Each row has a name. Each question is about the rows just above it.

[ 14.6 -23.5   4.3  39.2 -31.0  43.1  17.5  36.2  50.5  -3.5  41.7 -41.0
 -10.5  46.2 -10.9 -18.0  -0.5  15.9  -3.2  49.3 -27.4  -2.9 -30.9  16.8
  41.1 -20.7  -6.7   1.1  43.3   5.9 -10.6  -5.5  50.0  -1.5] = J331
[ 34.7 -54.2 -20.3  26.9  29.2   4.6  27.3  26.8 -27.6 -30.9   4.2  13.1
 -46.1   8.5  45.5  47.3 -33.8  -6.3  17.2   4.5  12.4 -52.4 -80.5   6.9
 -13.2 -27.6 -26.4 -34.4  10.5  20.5 -29.6  28.5  -8.4 -56.1] = J813
[-35.2 -22.2 -46.3  37.5  24.3  24.8 -23.8  22.1   2.3 -25.4  20.8  13.7
 -24.3  14.8  -6.1  28.0   8.2 -49.5  -2.6  40.1   7.8 -13.9 -30.1 -30.8
  15.4  -6.9 -16.9  -8.7 -17.0 -20.2   3.5  24.6  13.5  44.0] = J636
[ -9.9 -45.9 -22.5  35.8   2.6  31.9  -8.5  25.8  28.3 -21.5  37.0  -9.9
 -40.4  35.4  -5.7  11.5 -15.0 -16.8  -0.9  43.9  -6.7 -18.1 -45.4 -11.8
 -29.1 -29.2 -36.8 -18.8  19.3 -11.1 -18.9  18.7  33.4 -26.9] = J37
Number of entries in [ 34.7 -54.2 -20.3  26.9  29.2   4.6]:	6
Which entry of J636 is missing from [ 40.1   2.3   8.2  28.0   3.5  -8.7 -24.3 -23.8  13.7  22.1 -35.2  15.4
  -6.9  24.8 -20.2  20.8 -22.2  37.5 -17.0  24.3  -2.6  24.6 -49.5  -6.1
 -13.9 -25.4  14.8 -30.8   7.8  44.0 -30.1 -46.3  13.5]?	[-16.9]
The entry that follows [-29.2]:	[-36.8]
The entry that follows [-3.2]:	[49.3]
What comes right after [43.9] in the named rows?	[-6.7]

[ 29.4 -38.9 -31.1  -2.7  32.4 -51.2  46.7 -42.0  12.8  35.8 -58.1  16.5
 -21.5 -54.1   6.4] : J192
[ 11.5   2.4  35.5 -54.2 -43.5  25.4 -10.8   6.6 -14.9   7.4  52.6  43.2
   8.1  49.5  33.6] : J759
[-31.4 -51.4   9.8 -38.9 -17.6  44.6  -6.0 -32.9  -6.2  -8.1 -22.9 -35.7
 -35.2  -0.8  19.5] : J135
[ 49.9  35.0 -12.8  -2.8  34.5 -51.6 -28.4  45.6  -0.2 -25.2  -8.7 -27.2
  34.7 -14.7 -21.9] : J819
[ 46.4  58.4   5.4 -16.6   5.6  13.4  -2.6   3.4  15.7 -58.5 -35.4  25.3
  -2.3 -14.1 -52.7] : J291
[-31.4 -51.4   9.8 -38.9 -17.6  44.6  -6.0 -32.9 -36.4  -6.9  12.6  17.2
 -17.6   8.1 -26.1] : J694
[  4.8 -17.5  46.7  23.1  -5.2  46.9  27.1  -9.7  -5.3 -57.7 -48.4  46.5
 -30.0  24.6  34.2] : J784
[ 22.8  31.7 -39.9  21.7 -18.8 -18.7 -24.5 -17.7  46.6  30.4 -37.8 -59.6
  16.7   1.3  44.7] : J998
[-31.4 -51.4   9.8 -38.9 -17.6  44.6  -6.0 -32.9 -36.4 -32.0  12.6  17.2
 -17.6   9.9 -26.1] : J842
Shuffled J842 with one entry gone: [-36.4 -51.4 -32.0 -17.6  17.2  44.6 -31.4 -32.9 -38.9  -6.0 -26.1   9.9
 -17.6  12.6], missing	[9.8]
J998 without one entry, shuffled: [-17.7  22.8 -18.7 -59.6  44.7 -39.9  21.7  16.7 -18.8  31.7 -37.8 -24.5
  30.4   1.3]. Gone:	[46.6]

[ 31.9 -62.2 -32.8  23.8] : J80
[ 38.5 -66.8 -37.1  27.1] : J153
[  8.2 -12.3  -4.0   8.0] : J244
[-66.9  27.0 -37.8  25.9] : J808
[ -5.3  14.3  15.3 -38.6] : J507
[ -4.1 -23.5 -45.1  34.4] : J455
[ 51.8 -44.8  -1.5  -1.6] : J525
Does one of the named rows hold [-62.2 -32.7] side by side, in this order?	no
What comes right after [-4.1] in the named rows?	[-23.5]
J525 without one entry, shuffled: [ -1.6 -44.8  51.8]. Gone:	[-1.5]
The entry that follows [-66.8]:	[-37.1]
Is [ 27.1 -37.1] printed in one of the named rows, side by side and in this order?	no

